Below is a small trained network, with its code and all its weights. Each question gives an input and a class and asks what happens when units are switched off, that is, made to give their printed mean instead of their output.

import numpy as np


def w(rows, s, z=0):
    codes = np.array(rows[::2]) - 128.0
    scale = np.full(codes.shape[1], s)
    scale[-1] = z or s
    return codes * scale


def f(y):
    return y / 2 * (1 + np.tanh(0.7978845608 * (y + 0.044715 * y**3)))


def log_softmax(a):
    a = a - a.max(-1, keepdims=True)
    return a - np.log(np.exp(a).sum(-1, keepdims=True))


def net(x, mask):
    res = np.array(x, float).reshape(1, 7) / 4 @ E
    y = f(res @ A[0][:, :-1].T + A[0][:, -1])
    res = res + np.where(mask, y, B[0][:, -1]) @ B[0][:, :-1]
    return log_softmax(res[-1] @ U[:, :-1].T + U[:, -1])


A, B = {}, {}
E = w([
[139,114,73,54,95,98,145,239,90,70,121,2],'x0',
[154,136,172,161,67,151,215,174,253,190,79,131],'x1',
[87,66,141,155,207,83,94,140,102,119,148,133],'x2',
[133,151,114,5,22,186,118,107,154,86,93,136],'x3',
[251,138,48,136,143,182,124,57,161,159,215,98],'x4',
[153,244,200,134,171,170,198,155,82,65,154,112],'x5',
[121,216,94,104,78,182,30,112,136,144,85,174],'x6',
],0.0069)
A[0] = w([
[121,123,109,120,187,131,104,66,55,120,177,142,175],'N1',
[101,106,97,88,152,70,144,205,70,105,126,58,157],'N2',
[159,234,120,123,143,193,81,64,101,100,110,150,244],'N3',
[18,127,72,66,141,80,127,216,65,83,76,94,152],'N4',
[196,185,83,11,31,206,139,131,195,105,95,90,119],'N5',
[218,133,135,146,217,141,115,65,94,126,225,123,171],'N6',
[21,76,149,91,130,88,90,122,76,78,74,146,177],'N7',
[104,111,121,99,94,75,121,221,81,59,85,84,162],'N8',
[172,198,97,59,82,199,128,151,172,110,111,102,180],'N9',
[165,176,102,1,23,159,150,154,142,102,115,91,141],'N10',
[121,144,235,195,129,148,201,164,182,167,119,155,160],'N11',
[128,66,103,69,147,57,116,232,70,66,120,25,160],'N12',
[135,82,65,172,106,127,115,85,221,207,107,133,95],'N13',
[117,79,54,155,86,130,102,113,216,201,113,150,115],'N14',
[149,195,112,42,86,141,121,156,140,97,75,92,181],'N15',
[117,155,232,194,150,118,221,173,162,117,93,157,129],'N16',
[97,193,208,150,113,101,180,207,142,148,103,123,243],'N17',
[78,99,129,122,138,164,106,62,157,153,101,181,178],'N18',
[30,80,192,112,150,92,97,84,82,105,125,198,60],'N19',
[82,198,98,136,147,128,79,189,89,86,89,98,184],'N20',
[121,110,175,156,165,99,212,172,152,146,103,103,173],'N21',
[149,78,76,153,82,127,116,86,187,196,116,162,100],'N22',
[151,35,107,168,188,64,174,146,105,103,201,42,151],'N23',
[147,91,77,160,83,182,114,131,231,180,125,142,209],'N24',
[183,211,103,129,165,188,119,69,62,87,193,156,84],'N25',
[150,245,158,179,168,200,100,74,92,116,138,142,149],'N26',
[113,79,94,121,181,39,145,192,72,110,167,68,209],'N27',
[186,79,96,199,178,139,138,79,138,187,234,104,173],'N28',
[5,160,180,97,119,85,89,137,82,144,79,197,117],'N29',
[86,60,142,155,99,115,87,80,172,204,94,208,252],'N30',
],0.0065,0.0022)
B[0] = w([
[114,134,79,97,164,101,122,79,64,79,186,148,198],'N1',
[130,53,191,122,143,134,84,169,86,174,173,62,216],'N2',
[140,214,77,93,103,186,106,159,107,147,194,180,214],'N3',
[55,81,205,160,116,173,56,137,83,188,157,122,234],'N4',
[166,19,40,51,3,250,216,174,202,109,106,120,240],'N5',
[167,161,65,76,180,101,195,115,61,55,200,98,228],'N6',
[27,100,163,104,115,161,53,32,109,95,104,185,219],'N7',
[73,84,221,121,114,162,62,184,126,197,139,106,215],'N8',
[127,118,84,133,51,203,162,156,152,133,114,132,207],'N9',
[115,30,112,82,15,254,152,163,166,120,123,115,224],'N10',
[120,237,175,122,193,115,204,177,232,126,35,74,228],'N11',
[117,37,194,154,111,116,64,173,61,177,177,68,254],'N12',
[221,132,105,49,157,46,71,127,177,192,125,126,194],'N13',
[202,106,139,107,126,57,47,118,179,190,110,144,193],'N14',
[99,85,124,147,68,213,150,145,117,142,138,150,195],'N15',
[70,217,200,161,186,135,206,209,210,68,66,85,229],'N16',
[83,148,195,197,128,170,154,198,185,166,79,115,217],'N17',
[126,149,90,33,111,95,98,69,138,128,86,160,180],'N18',
[44,116,96,112,136,125,129,55,133,43,81,172,200],'N19',
[88,139,141,202,113,175,87,186,81,220,177,204,183],'N20',
[135,136,189,144,168,93,170,157,143,98,88,57,204],'N21',
[176,122,109,76,113,60,68,133,146,170,112,134,186],'N22',
[136,11,137,223,188,83,151,91,116,52,149,62,244],'N23',
[216,114,120,75,106,94,89,111,196,154,93,94,202],'N24',
[166,217,100,47,146,146,116,208,36,124,205,91,207],'N25',
[124,244,122,121,143,154,135,198,99,164,165,151,211],'N26',
[123,40,173,198,177,86,103,127,59,154,188,64,238],'N27',
[202,91,47,135,182,65,176,83,108,68,133,56,228],'N28',
[51,119,135,177,114,182,126,81,149,110,62,189,212],'N29',
[156,165,109,79,135,41,68,53,184,132,50,190,224],'N30',
],0.0056,0.0081)
U = w([
[88,61,200,160,120,120,58,157,67,169,160,99,109],'0',
[156,233,70,81,145,137,126,131,57,102,202,139,209],'1',
[106,192,198,170,161,112,203,170,202,115,56,97,184],'2',
[144,77,73,94,3,210,157,144,167,123,111,128,181],'3',
[49,130,120,124,125,108,87,43,125,75,69,222,95],'4',
[207,134,84,94,115,30,65,97,180,194,94,149,153],'5',
[100,200,112,234,116,158,108,176,105,187,118,193,3],'6',
[168,69,70,174,185,60,176,93,93,61,162,69,49],'7',
],0.0075,0.0014)

Each question gives the input, the list of numbers given to net, and the class t.
The units are the neurons (one row each of A and B). Each row of codes is followed by its name. A weight is (code - 128) times the scale printed after its matrix; where a second scale follows, it is the last column's (A, B and U).
mask holds one flag per neuron, in row order. A switched-off neuron (its flag False) gives its mean, the last column of its row in B, instead of its output. The means were averaged over made-up inputs and are rounded, as every weight is.
A unit's drop is (log p(t) with every unit on - log p(t) with that unit switched off) / (log p(t) with every unit on - log p(t) with every unit switched off).
The circuit of an input: a set's keep is (log p(t) with only the set's units on - log p(t) with every unit switched off) / (log p(t) with every unit on - log p(t) with every unit switched off). Starting from the 12 units with the biggest drops (on a tie, the unit counted first), units are removed one at a time, each time the one whose removal leaves the highest keep (on an exact tie, the one counted first), for as long as the keep stays at least 0.8.
circuit, biggest first: the units of the circuit, biggest drop first
k most important neurons: the k neurons with the biggest drops, biggest first
drop when u is switched off: that unit's drop, to one decimal
input [-7,1,1,0,-8,-4,-6], class 4: circuit, biggest first	N19
input [5,6,3,3,0,2,-6], class 0: 2 most important neurons	N12, N2
input [0,-2,-6,3,1,7,-6], class 3: circuit, biggest first	N10, N5
input [6,8,-2,-3,-2,-4,-2], class 2: circuit, biggest first	N11, N21
input [-7,-6,-8,-3,8,6,-8], class 1: 2 most important neurons	N25, N26
input [-5,-7,8,-7,4,6,1], class 1: 3 most important neurons	N25, N26, N3
input [8,5,3,-6,8,1,6], class 7: circuit, biggest first	N28, N23
input [1,-1,-1,-3,0,7,3], class 1: circuit, biggest first	N25, N3
input [-6,-1,0,6,-7,8,5], class 6: circuit, biggest first	N3, N20, N17
input [-4,0,5,-7,-6,-1,-1], class 4: 2 most important neurons	N19, N7
input [2,5,4,0,4,-6,-8], class 7: 2 most important neurons	N23, N28
input [1,-7,3,8,-3,0,5], class 3: 2 most important neurons	N10, N5
input [0,4,-4,-2,-1,6,7], class 3: 3 most important neurons	N5, N9, N10
input [-5,-2,-8,-6,0,3,-4], class 2: circuit, biggest first	N11
input [-4,-4,-4,-4,-5,6,8], class 6: 2 most important neurons	N29, N20
input [8,6,1,-4,3,-8,6], class 5: drop when N15 is switched off	0.0
input [-7,-5,4,3,-3,5,-5], class 4: drop when N29 is switched off	0.1
input [-6,4,8,2,-5,4,7], class 4: drop when N21 is switched off	0.3
